Each row has a class, written after it.
[-119 -176  148 -102   -8    9 -222 -247  136  -40 -274 -138   69 -150
   28   72 -312  375  -20   13   -7 -312   17   28  270  -15  275  -94
  168 -118  240  135  115] : muned
[-226   70  207 -128 -423  359 -350  340  323  130    7  175  310   41
  302  729 -297 -346  183  419 -120 -485  392   85 -567  176  765   43
  478  301   80  107  236] : nifu
[ -42 -161   27   15 -224  -97  -25   94 -221   74 -290  130  -88 -188
  275  331 -218  406  667  536  -31  -46  235  -69 -702  -40  412 -178
  288  334  551  -79  450] : nila
[  48   21   22   11  -51  -37  -97 -267   83  105 -365   -3  197 -175
   83  -96 -430  349 -140  105  -74   26 -151   52  -25   97  246  -35
  165 -167  237    8  232] : ropan
[ 251  136  204 -210  181   19  156 -353 -115   11 -180  154  227  -13
 -441 -413 -532 -346 -811 -218 -533 -539 -104  380 -162   -8  333  166
  -49 -423  136  -81 -297] : Nofu
[-389   17  275 -167 -399  137 -166  338  332  263 -198  164  493  -33
  417  835 -307 -203  263  484 -237 -453  520  395 -685  213  803 -127
  653  117  223   60   76] : bitod
[-139   82  242  -95 -219  242 -391  237  154   25 -211  225   57  -11
  179  515 -328   75  345  259  -92 -292  347  220 -673   16  549 -246
  584  343  538  144  397] : bitod
[ -78  -52  148  -78 -119  -28  -66 -253   60  197 -392 -159  295 -184
    3   -4 -622   39 -253  113  -61 -311   46  138 -163  -40  448   45
  135 -199  205   23  172] : nifu
[-130  -10  324 -433 -150  282 -207   28  173   60   42  124   63  147
   75  190 -252 -466   62  182 -162 -437  -53   88 -400  309  829  189
  498    1  265   15  -55] : niz
[ -57 -255  101 -209 -246  281 -443   12  192  -57 -305  105 -205 -207
  396  546 -279  242  668  557  -21 -284  318 -111 -166  -26  739   28
  380  359  341  -92  486] : gol
[ 185 -174  160   10   38  -56 -195 -345   64 -173 -330 -104  -83   -9
 -217 -187 -441  297 -257 -278    4 -288 -324   56   -1 -306  -21 -150
  141  -47  379  171  120] : nila
[ -19  -22  274 -229  -90  129 -301 -179  284  108 -231   -8  227 -229
   54  263 -448  185  146  -32   20  -65  -74   17 -269  246  581  -46
  282 -177  326  283  267] : pumu
[  94   44  -84 -158  -70  -72 -225 -293  119  -64 -420   43  -29  -83
 -112  -10 -669  125 -196  219  -88   25 -196 -138    1 -110  254  201
  240  -90  344  -22  471] : pumu
[ -75   -5  177  -18 -235  152 -136 -219  270  230 -309 -108  307  -68
   49   99 -273 -433 -391   34 -155 -161   30  355  -36 -150  169    6
  279  -14 -286   13 -308] : Delob
[-191   31  173 -206 -302  286 -296  191  275  134 -211  172  187  -43
  265  570 -301 -129  178  395 -149 -436  275  276 -482   90  692 -102
  614  230  351   74  247] : rosep
[ -53 -147   92  -99 -104    5 -286 -258  156   61 -347   17   52 -126
   61   70 -533  220  -68  177   32  -87  -21   25 -204  -37  249   69
  324  -64  333   36  353] : nila
[ -12  -16  557 -125   85  -90 -104 -149 -491 -276 -327  -69  -51 -291
 -507 -563 -451  429   -7 -331  215 -703 -149   93 -295 -306  592  -17
 -123   44  417  169 -187] : narit
[ -16  -14   45 -251 -153  158 -106 -160  553    7 -271  108   81 -122
   37   62 -325   44  -31  147  -92 -201  -97  -55  122  -27  224   65
  318 -102  199   48  376] : niz
[-238    8  210 -267 -264  245 -209  279  544  200 -136  288  275   39
  259  550 -233 -343  253  392 -199 -419  213  261 -700  142  657  -55
  670   70  399   50  143] : rosep
[ -69  -17  207 -200 -199  150 -155  231  197  194 -244  232  269  -48
  154  519 -360 -110   43  379 -235 -282  319  207 -367   79  521 -137
  379  127  199  120  327] : ropan
[ -18  -87  211 -174   10   70 -273 -283  167  -32 -208  -48   85 -138
 -145  135 -346  220 -125 -128  -49 -107  -34  -30  227  105   56  -69
  161 -198  220  162  204] : pumu
[-207   43  162 -190 -329  278 -162  169  369  255 -147  368  162  112
  152  513 -384 -518  -63  476 -327 -408  358  295 -313  -92  552  -89
  500  175  113  -82  188] : muned
[ -90 -264   49 -130  -32   86 -226 -309   65   50 -344 -112  -82 -184
  114   93 -322  479  -87  164  -19 -195   -2  -65  387   94  235  -74
  279 -110  230   58  239] : Nofu
[   5  -36  195  -55  -88  103  -67 -225   18   15 -432  -10  231 -200
  -12  -33 -480  334 -141   69  -28 -290  104  151   -1  -74  182  -97
  157  -93  222   63  176] : Delob
[  75  -80   77 -123  -66  138 -291 -281  125 -179 -362   36  -29 -139
   84   94 -465  407  -32  126   25 -218   91  -31   89 -122  206   68
  188   29  273  104  311] : Delob
[ -46 -290 -213 -514 -165  131   43 -316  523  240 -147 -176  143  -17
   79  130  -30   78 -187 -142  104  156 -577  -71  440  455  415  176
  490 -442   83   50  751] : gol
[-294 -264  164 -394 -441  366 -469  321  583  442 -201  216   59  134
  359  749 -321 -395  186  579   80 -465  177   77 -319  -35  585  -29
  817  264  104  263  148] : rosep
[-215    1  333  -19 -281  222 -282  200  243  167 -203  105  244   -7
  348  551 -460  -76  271  341  -91 -407  278  285 -699   89  661 -270
  644  247  429  155  202] : nila
[-304  -59  303 -224 -297  273 -143  182  388  124  -86  103  177  -61
  380  509 -335 -207  342  398 -158 -518  372  203 -528   86  882  -25
  507  137  212   59   59] : niz
[ -11 -245  101 -223 -137  -40  -95 -303  178   -2 -329  -76   33 -175
  -11   78 -374  255   54   13   64 -218  -41  -64    6 -137  289   10
   47 -106  337    3  449] : muned
[  28  187   47   32  -20  -28 -178 -237 -107  -75 -253  100   28  -85
   -7 -189 -665  166  -77  209   23  -26 -167 -133 -240  116  472  199
  267   73  161  174  -82] : ropan
[  32   70  106 -175 -173   32  -90 -262  291  121 -366  -82  218 -178
   70   49 -479   19 -109   51  -10 -159 -143   23  -60   28  377   66
  210 -118  237   17  387] : narit
[-187   65  226  -58 -175  118 -417  172  267  103 -211  212  188   24
  316  620 -430   60  242  387 -171 -310  352  209 -462   42  633 -220
  552  168  445   96  286] : ropan
[ -34  101  125  -85 -271  189 -184  200  151  102  -93  245  155    4
  274  566 -310   19  307  276  -76  -41  175   69 -756  262  535  -94
  418  213  462  139  439] : bitod
[-250    4  354  -81 -196  112 -154  137  335  327  -68  -56  330   -3
  205  507 -475 -495   99  294 -141 -570  201  224 -463  -29  899 -137
  573   57  196  305  -23] : Delob
[-222  -42  237 -242 -238  295  -53  121  267   96  -93 -265  321    9
  407  331 -533 -455  -42  391 -107 -555  255  135 -101  240  858  209
  315  -19   17  -99  196] : niz
[-154  -95   20 -141 -177  103 -260  159  356   98 -474   16  -20  -23
  410  553 -528  153  385  507  -93 -118  272   61 -401  -78  568 -235
  551  220  570  113  595] : muned
[  98   -2   42 -108 -162   21  -79 -266   33   27 -397   11  163 -114
   83  -65 -572  212 -151  155  -49 -223  -63   41  -42  -48  352   62
  152  -45  208  -78  309] : ropan
[ 135  -26  -73 -120  -87 -121   18 -205  -35   18 -409   68   48 -124
  -55   -9 -416  222 -119  207  -93 -176  -94  -16    4 -150  285   18
   65  -93  293 -158  369] : Nofu
[  48  -93   93 -155  -21   80 -223 -203  108   12 -503  -50   82 -122
  -51   54 -703  337  -99   34  -51 -395   34   81   16 -124  345  -81
  252 -144  435   37  460] : gol
[-144   40  187 -121 -235  295 -127   44   58  -47    9  -69    7  -82
  445  424 -531 -343   62  353 -273 -353  413   84 -518  263  794  261
  303  229  115  -31   35] : nila
[  31 -205   65 -337 -229  213 -340 -370  163   61 -198    2   63 -233
  272  -63 -426  345  126  241  227 -208  -51 -257  148  199  553  393
   99 -111   77 -105  435] : ropan
[ 101 -134   16 -111 -127  -39 -209 -326   31  139 -410  -73  239 -137
   87  -48 -662  419 -157  102   71 -241  -75  -22  -38  -52  391   94
   80 -214  197   12  371] : ropan
[-260  -57  274 -215 -335  241  -45  173  130   55  -56  188  143    6
  238  483 -401 -388  100  418 -209 -625  510  225 -495  -21  693   83
  333  276   50   27  -73] : muned
[-157  -16  210 -158 -250  184 -153  199  175  178 -201   18  201  -71
  205  557 -381 -213  109  309 -158 -427  317  152 -441   94  671 -130
  440  176  218  121  231] : Nofu
[  50   73  -24 -313 -137   42 -216  260  115  -59 -233  270   34  102
  102  555 -276 -155   64  421 -211 -232  296  115 -558  -74  342  105
  366  283  381  131  390] : nifu
[-154  -39  187 -235 -236  203 -176  108  196   48 -145   77   90  -54
  232  476 -333 -145  187  342 -161 -397  346  102 -318  119  547   16
  486  215  247  101  231] : bitod
[-166   21  188 -189 -368  226 -124  183  341  191 -165  329  211 -187
  224  579 -153  -88  232  427 -191 -308  400  179 -418   27  526  -38
  369  233   68   59  280] : narit
[-183 -116  174 -278 -161  167 -302   99  292   98 -156  135  -28   19
  263  561 -328 -200  150  448 -188 -365  203   56 -302  114  728    8
  574  131  387   63  251] : Nofu
[  81 -295 -337   53 -149  -90 -151 -239  315  -55 -407 -115  180   89
  269  303 -470  398 -421  283   28 -190  146   72  478 -389 -346   95
   19  -57 -175   82  326] : muned
[-221   -8  120 -204 -201  257 -311  139  387  161 -123  160  122  -31
  303  569 -276 -141  214  412  -72 -318  321  158 -176   94  562  -61
  520  108  198   56  202] : rosep
[ -48 -111  -38 -415 -217  126 -168 -372  744  283 -336  174  -44 -161
   -6   88 -223 -205   10  182  -96  -44 -265  -18  476 -161  520  -12
  360 -337  311 -435  762] : rosep
[-181  -43  221 -238 -273  178 -159  167  120  133 -206  177  126  -30
  115  473 -294 -146  103  299 -130 -391  235  137 -455   99  601  -92
  474  175  261   54  175] : Nofu
[-110   52  242 -169 -141  229 -634   15  183  253  -45  190  156   61
   68  394 -496  -95  212  150  153 -242  191    1 -373   68  666  -45
  316   20  220  168  245] : muned
[-227 -128  179  -70 -348  163 -278  221  290  155 -182  115  202 -127
  328  659 -222 -176  292  531 -105 -468  455  144 -409  -92  624  -47
  411  309    1   50   53] : Nofu
[-271  -22  303 -201 -323  213 -309  172  292  149 -116  123  197  -66
  202  519 -321 -207  248  274  -24 -369  282  165 -558   97  723  -18
  537  191  266  112  227] : bitod
[ 103 -238 -130 -303 -252  -57  176  -38 -190  190 -233  -22   78 -383
  247  261  -20  112   66  564   20  290  -76 -104 -156  184  652  418
 -114   31   24  -66  639] : Delob
[ 242  -39  208 -275  -23   -3 -155 -407 -186  348 -522  163  259 -464
  -94 -137 -480  418 -142  142  -86  -53   86  115  135   68  168   -2
 -223 -381  200 -173  296] : nila
[  84  -95  -37 -139  -92    3   14 -175   70   13 -422  -31  167 -226
   37  112 -402  402 -103  123  -22 -126  -17   67  -21   23  177  -20
   89 -127  321   41  441] : rosep
[ -36  -95   63 -144 -211   90 -224 -207  213  110 -361   -9   91 -228
   62   55 -436  187   56  179   39  -97  -11    4 -100 -103  314   53
  241  -18  121   44  287] : pumu
[-328  -56  245 -239 -348  293  -90  171  316  178 -206 -149  406 -129
  404  531 -326 -289   47  408 -124 -442  350  271 -290  224  833   53
  557   87  110   27  331] : Delob
[ -70 -178   84 -327 -214   -8  -47 -176  220   88 -284   17  171 -229
  -13   43 -295  292   53   -4  153 -212 -109   23 -150  -48  517   82
   90 -173  319   25  579] : muned
[-211   74  242 -167 -351  159 -101  320  213  324 -130  163  370  -11
  261  564 -226 -303  198  315 -205 -329  218  310 -703  197  691 -180
  571  131  223   49  124] : nila
[-114 -175  204  -95  -31  -32 -124 -194  -50  -88 -178 -237  118 -304
  -63   31 -415  246   39   46   97 -236  107  -52  -13    8  378  129
   14  -70  115  147  217] : pumu
[  12 -272  166 -334  -44   15 -421 -237  356  322 -314   86  220 -167
  -22  224 -256  164   83   85  124  -55   -8  -36 -152   77  177    1
  182 -332  363   19  508] : Nofu
[-182   23  284  -19 -315  124 -238  170  -35   46 -204  170  134  -74
  218  470 -337  -66  196  385 -154 -388  331  270 -637  -29  577 -123
  426  339  329  -37  102] : nila
[ -59 -126  167 -148 -121   13  -52 -344  110  121 -402  -45  207 -207
   45   56 -464  378  -49  107  -15 -243   -2  116  124    4  340 -118
  180 -217  258    7  256] : niz
[  38   43   88  -30  -96 -296 -102 -306 -129  -16 -416  -59  -77 -299
 -456 -348 -609   -5 -222  -97  -14 -443  -71  -72  -67 -776  454  200
 -174  -49  -22  -14 -190] : Delob
[ 112 -323   42 -120  -55  139 -226 -294  234  156 -429 -116  251 -205
  166  108 -387  453  116  137   11 -205    5  105 -111   61  342 -110
  197 -223  317   31  426] : rosep
[ -62 -210  -54  313  257  -11 -304 -209    0  225    6 -454  120 -195
  492 -219  363  857  531  117  369  628 -564 -305  265  813   81 -120
  176 -278  136  257  -79] : narit
[ -64 -136   90   23 -162   54 -184   73   90  162 -173  101   48   -4
  168  462 -282    4   26  284 -118 -202  286  134 -372 -155  241 -124
  187  173  105  189   14] : nifu
[-198   -4  137  -89 -277  131 -239   76  337  191 -324   68  182  -59
  350  541 -420 -144  261  508 -156  -94  180  212 -426   37  628 -142
  606  167  300   28  295] : pumu
[-187  -19  233 -196 -342  237 -316   41  361  108 -223  151  130  -38
  321  531 -357 -149  246  429  -41 -336  219  120 -383   47  671    4
  554  255  264   24  345] : narit
[-183   30  342  -74  -91  222 -472 -217  323  237 -238   -4  294    1
  176  -27 -718   34  126  229  228 -379  -60   85 -225  117  665  -32
  523 -157  334  117  102] : niz
[ -84  -50  111   72  -32  107 -230 -194  121 -138 -206 -226   75  -80
  134  102 -499  344   70  -19   33 -391  -49    3    4   89  397  -79
  335  -18  432  109  307] : gol
